Here is a tiny trained network, its code and every weight. The questions are about switching its units off for an input and a target symbol, where a switched-off unit gives its printed mean instead of its output.

import numpy as np


def w(rows, s, z=0):
    codes = np.array(rows[::2]) - 128.0
    scale = np.full(codes.shape[1], s)
    scale[-1] = z or s
    return codes * scale


def norm(h):
    return h / np.sqrt((h * h).mean(-1, keepdims=True) + 1e-5)


def f(y):
    return np.maximum(y, 0)


def softmax(a):
    e = np.exp(a - a.max(-1, keepdims=True))
    return e / e.sum(-1, keepdims=True)


def log_softmax(a):
    a = a - a.max(-1, keepdims=True)
    return a - np.log(np.exp(a).sum(-1, keepdims=True))


def net(x, mask):
    ids = ['ΓΛΞΩεμσφ'.index(c) for c in x.split()]
    T = len(ids)
    res = E[ids] + P[:T]
    u = 0
    for l in range(3):
        q, k, v = (norm(res) @ M[l].T for M in (Q, K, V))
        z = softmax(np.where(np.tri(T) > 0, q @ k.T / 2**0.5, -1e9)) @ v
        res = res + np.where(mask[u], z, O[l][:, -1]) @ O[l][:, :-1]
        u += 1
        y = f(norm(res) @ A[l][:, :-1].T + A[l][:, -1])
        res = res + np.where(mask[u : u + 8], y, B[l][:, -1]) @ B[l][:, :-1]
        u += 8
    return log_softmax(norm(res)[-1] @ U[:, :-1].T + U[:, -1])


Q, K, V, O, A, B = {}, {}, {}, {}, {}, {}
E = w([
[200,45,119],'Γ',
[155,140,132],'Λ',
[203,2,163],'Ξ',
[154,140,174],'Ω',
[205,56,192],'ε',
[148,159,140],'μ',
[197,23,138],'σ',
[214,101,224],'φ',
],0.00072)
P = w([
[97,151,91],'0',
[195,56,126],'1',
[102,133,121],'2',
[200,8,172],'3',
[103,138,118],'4',
[196,9,178],'5',
[104,139,123],'6',
[194,8,175],'7',
[113,150,122],'8',
[195,3,186],'9',
[109,143,123],'10',
],0.0018)
Q[0] = w([
[211,9,174],'0.h0',
[253,17,217],'0.h0',
],0.0051)
K[0] = w([
[253,105,188],'0.h0',
[252,121,161],'0.h0',
],0.0049)
V[0] = w([
[125,172,7],'0.h0',
[123,218,239],'0.h0',
],0.0017)
O[0] = w([
[42,126,213,2],'0.h0',
[249,210,140,21],'0.h0',
],0.0014,0.00075)
A[0] = w([
[68,179,105,109],'0.n0',
[82,70,35,1],'0.n1',
[70,220,127,124],'0.n2',
[148,98,31,149],'0.n3',
[177,133,99,141],'0.n4',
[157,180,107,139],'0.n5',
[94,152,6,91],'0.n6',
[41,55,123,105],'0.n7',
],0.0022,0.005)
B[0] = w([
[198,121,114,151],'0.n0',
[244,1,218,128],'0.n1',
[197,97,129,182],'0.n2',
[168,200,185,245],'0.n3',
[65,136,103,211],'0.n4',
[111,63,127,157],'0.n5',
[205,81,19,130],'0.n6',
[166,247,143,156],'0.n7',
],0.0021,0.0012)
Q[1] = w([
[52,88,4],'1.h0',
[36,88,24],'1.h0',
],0.0041)
K[1] = w([
[252,86,56],'1.h0',
[220,64,19],'1.h0',
],0.0034)
V[1] = w([
[65,145,25],'1.h0',
[7,141,216],'1.h0',
],0.0019)
O[1] = w([
[150,204,36,7],'1.h0',
[248,4,64,68],'1.h0',
],0.0014,0.0012)
A[1] = w([
[20,92,158,117],'1.n0',
[46,25,83,109],'1.n1',
[97,52,156,100],'1.n2',
[89,100,88,147],'1.n3',
[23,188,46,3],'1.n4',
[20,160,249,122],'1.n5',
[109,13,172,133],'1.n6',
[76,196,172,95],'1.n7',
],0.0016,0.0052)
B[1] = w([
[133,135,116,135],'1.n0',
[131,166,154,130],'1.n1',
[49,61,72,130],'1.n2',
[130,144,145,154],'1.n3',
[108,109,255,128],'1.n4',
[166,136,112,183],'1.n5',
[132,161,114,250],'1.n6',
[151,101,135,131],'1.n7',
],0.005,0.0016)
Q[2] = w([
[212,249,166],'2.h0',
[53,1,95],'2.h0',
],0.0051)
K[2] = w([
[19,235,2],'2.h0',
[245,7,255],'2.h0',
],0.0052)
V[2] = w([
[60,246,137],'2.h0',
[207,151,254],'2.h0',
],0.0018)
O[2] = w([
[189,41,205,89],'2.h0',
[225,171,2,255],'2.h0',
],0.0017,0.00092)
A[2] = w([
[195,152,49,150],'2.n0',
[173,4,93,133],'2.n1',
[111,40,195,155],'2.n2',
[175,132,138,153],'2.n3',
[84,18,106,107],'2.n4',
[76,205,231,1],'2.n5',
[98,189,101,139],'2.n6',
[53,45,219,104],'2.n7',
],0.0024,0.005)
B[2] = w([
[95,109,134,239],'2.n0',
[100,170,171,240],'2.n1',
[104,168,67,246],'2.n2',
[110,106,129,250],'2.n3',
[38,169,186,136],'2.n4',
[213,255,224,128],'2.n5',
[153,112,114,144],'2.n6',
[96,178,102,144],'2.n7',
],0.0043,0.0021)
U = w([
[13,242,33,37],'Γ',
[7,247,18,149],'Λ',
[7,6,9,122],'Ξ',
[157,246,241,22],'Ω',
[250,59,7,252],'ε',
[132,246,247,112],'μ',
[10,1,231,91],'σ',
[249,6,251,181],'φ',
],0.0054,0.0033)

Each question gives the input, a string of symbols that net reads in full, and the target symbol t.
The units are the heads (2 rows each of Q, K, V and O) and the neurons (one row each of A and B). Each row of codes is followed by its name. A weight is (code - 128) times the scale printed after its matrix; where a second scale follows, it is the last column's (O, A, B and U).
mask holds one flag per unit, layer by layer, with each layer's heads first. A switched-off unit (its flag False) gives its mean, the last column of its rows in O or B, instead of its output. The means were averaged over made-up inputs and are rounded, as every weight is.
A unit's drop is (log p(t) with every unit on - log p(t) with that unit switched off) / (log p(t) with every unit on - log p(t) with every unit switched off).
The circuit of an input: a set's keep is (log p(t) with only the set's units on - log p(t) with every unit switched off) / (log p(t) with every unit on - log p(t) with every unit switched off). Starting from the 12 units with the biggest drops (on a tie, the unit counted first), units are removed one at a time, each time the one whose removal leaves the highest keep (on an exact tie, the one counted first), for as long as the keep stays at least 0.8.
circuit, biggest first: the units of the circuit, biggest drop first
most important unit: the unit with the biggest drop
k most important neurons: the k neurons with the biggest drops, biggest first
drop of u: that unit's drop, to one decimal
input Λ Λ ε ε φ μ ε ε Γ, target μ: circuit, biggest first => (2.h0; 0.n3)
input Λ Λ μ Γ φ Γ ε φ φ Ω Ξ, target μ: circuit, biggest first => (2.h0; 0.n3; 0.h0)
input Ξ σ μ μ Ω, target Ξ: most important unit => 0.h0
input Ξ ε Γ Λ σ σ Ξ, target Ξ: circuit, biggest first => (2.n1; 2.n2; 2.h0; 2.n6)
input φ φ σ μ φ φ Γ, target ε: 3 most important neurons => (2.n1; 1.n5; 2.n2)
input Ω Ω φ Λ σ σ σ, target φ: 2 most important neurons => (0.n2; 2.n2)
input ε Γ Λ φ Λ Ω Ω, target σ: 2 most important neurons => (0.n7; 2.n2)
input φ ε Ξ Ω σ μ Γ σ Λ Γ φ, target ε: 2 most important neurons => (2.n1; 0.n3)
input Λ φ Ξ ε φ Ξ Ξ σ σ φ σ, target μ: circuit, biggest first => (2.h0; 0.n3)
input Ω Ω Λ σ ε ε Ξ, target φ: 4 most important neurons => (2.n2; 0.n2; 0.n3; 0.n0)
input Ξ Ξ μ Λ σ Ξ Ξ, target Ξ: 3 most important neurons => (0.n7; 0.n4; 2.n1)
input φ μ Γ μ Γ σ μ σ, target σ: 3 most important neurons => (2.n1; 2.n4; 1.n5)
input Ξ μ σ σ Ξ μ φ φ Ω, target Ξ: 4 most important neurons => (0.n3; 0.n7; 2.n1; 2.n0)
input ε Ω ε, target σ: 4 most important neurons => (0.n7; 2.n2; 2.n0; 0.n4)
input ε Γ Λ φ Λ μ σ φ Γ, target σ: most important unit => 0.n7
input Ξ Γ ε Γ Λ, target Ξ: 2 most important neurons => (0.n3; 0.n7)
input φ Λ Λ, target ε: 2 most important neurons => (2.n1; 1.n5)
input φ Γ μ Γ Γ, target ε: 2 most important neurons => (2.n1; 2.n2)
input μ φ σ Λ φ ε σ ε Γ Γ Λ, target μ: 2 most important neurons => (1.n5; 0.n2)
input Ξ μ Λ Ω φ Λ σ, target Ξ: 4 most important neurons => (0.n7; 2.n1; 0.n4; 2.n0)
input Λ φ ε, target μ: most important unit => 2.h0
input ε σ φ μ φ φ Ξ, target σ: drop of 2.n0 => 0.3
input ε Λ Ξ μ σ, target σ: drop of 0.n2 => 0.4
input Ξ σ φ Ω Λ, target Ξ: drop of 2.n0 => 0.3
input ε φ μ Λ σ φ Ω φ Ξ μ Λ, target σ: drop of 1.n5 => 0.5
